Below is a small trained network, with its code and all its weights. Each question gives an input and a class and asks what happens when units are switched off, that is, made to give their printed mean instead of their output.

import numpy as np


def w(rows, s, z=0):
    codes = np.array(rows[::2]) - 128.0
    scale = np.full(codes.shape[1], s)
    scale[-1] = z or s
    return codes * scale


def f(y):
    return np.maximum(y, 0)


def log_softmax(a):
    a = a - a.max(-1, keepdims=True)
    return a - np.log(np.exp(a).sum(-1, keepdims=True))


def net(x, mask):
    res = np.array(x, float).reshape(1, 6) / 4 @ E
    y = f(res @ A[0][:, :-1].T + A[0][:, -1])
    res = res + np.where(mask, y, B[0][:, -1]) @ B[0][:, :-1]
    return log_softmax(res[-1] @ U[:, :-1].T + U[:, -1])


A, B = {}, {}
E = w([
[202,36,112,77],'x0',
[174,208,67,154],'x1',
[72,180,53,91],'x2',
[2,109,137,96],'x3',
[114,86,48,131],'x4',
[140,240,132,21],'x5',
],0.0055)
A[0] = w([
[182,48,210,116,254],'n1',
[92,101,157,199,247],'n2',
[139,119,153,82,198],'n3',
[133,121,166,182,206],'n4',
[195,131,77,74,128],'n5',
[138,110,187,130,186],'n6',
[161,222,153,10,197],'n7',
[237,138,93,95,163],'n8',
[96,50,148,162,228],'n9',
[232,99,121,41,184],'n10',
[126,197,102,188,140],'n11',
[117,150,184,175,231],'n12',
[86,254,112,132,103],'n13',
[41,162,68,102,202],'n14',
],0.0084,0.0038)
B[0] = w([
[203,31,130,37,254],'n1',
[160,70,197,135,218],'n2',
[123,52,122,92,180],'n3',
[197,135,174,96,187],'n4',
[171,142,50,49,171],'n5',
[194,125,192,38,182],'n6',
[140,179,152,19,233],'n7',
[221,103,63,79,197],'n8',
[162,8,193,126,229],'n9',
[218,99,114,3,215],'n10',
[161,230,140,172,168],'n11',
[193,115,238,125,194],'n12',
[64,164,124,194,189],'n13',
[8,188,140,87,202],'n14',
],0.006,0.0069)
U = w([
[156,173,88,214,92],'0',
[152,130,1,96,31],'1',
[138,83,157,111,252],'2',
[30,163,59,129,174],'3',
[60,84,133,204,30],'4',
[148,199,139,185,58],'5',
],0.0096,0.0026)

Each question gives the input, the list of numbers given to net, and the class t.
The units are the neurons (one row each of A and B). Each row of codes is followed by its name. A weight is (code - 128) times the scale printed after its matrix; where a second scale follows, it is the last column's (A, B and U).
mask holds one flag per neuron, in row order. A switched-off neuron (its flag False) gives its mean, the last column of its row in B, instead of its output. The means were averaged over made-up inputs and are rounded, as every weight is.
A unit's drop is (log p(t) with every unit on - log p(t) with that unit switched off) / (log p(t) with every unit on - log p(t) with every unit switched off).
The circuit of an input: a set's keep is (log p(t) with only the set's units on - log p(t) with every unit switched off) / (log p(t) with every unit on - log p(t) with every unit switched off). Starting from the 12 units with the biggest drops (on a tie, the unit counted first), units are removed one at a time, each time the one whose removal leaves the highest keep (on an exact tie, the one counted first), for as long as the keep stays at least 0.8.
units of the circuit, in order: the units of the circuit, biggest drop first
most important unit: the unit with the biggest drop
k most important neurons: the k neurons with the biggest drops, biggest first
drop when u is switched off: that unit's drop, to one decimal
input [0,1,2,-2,5,-8], class 4: units of the circuit, in order => [n10, n7, n8]
input [3,3,7,8,1,-4], class 3: units of the circuit, in order => [n14, n1]
input [-8,1,1,-5,8,-5], class 0: units of the circuit, in order => [n11, n1, n7]
input [0,-7,7,2,-4,-5], class 4: units of the circuit, in order => [n10, n7]
input [-8,5,8,-4,0,8], class 3: units of the circuit, in order => [n14, n13]
input [-8,-6,-3,3,-2,6], class 5: units of the circuit, in order => [n1, n9, n13]
input [2,-2,7,4,7,-6], class 3: units of the circuit, in order => [n14, n1]
input [-8,2,-7,6,7,5], class 3: most important unit => n14
input [5,-1,-8,-6,4,4], class 1: 2 most important neurons => [n8, n5]
input [5,4,-8,-3,-8,3], class 1: 3 most important neurons => [n8, n9, n2]
input [6,2,-6,1,-7,7], class 1: drop when n8 is switched off => 0.2
input [-2,1,4,8,-7,5], class 3: drop when n14 is switched off => 0.1
input [0,3,-3,-6,1,1], class 1: drop when n2 is switched off => 0.1
input [1,-5,7,4,0,3], class 3: most important neuron => [n14]
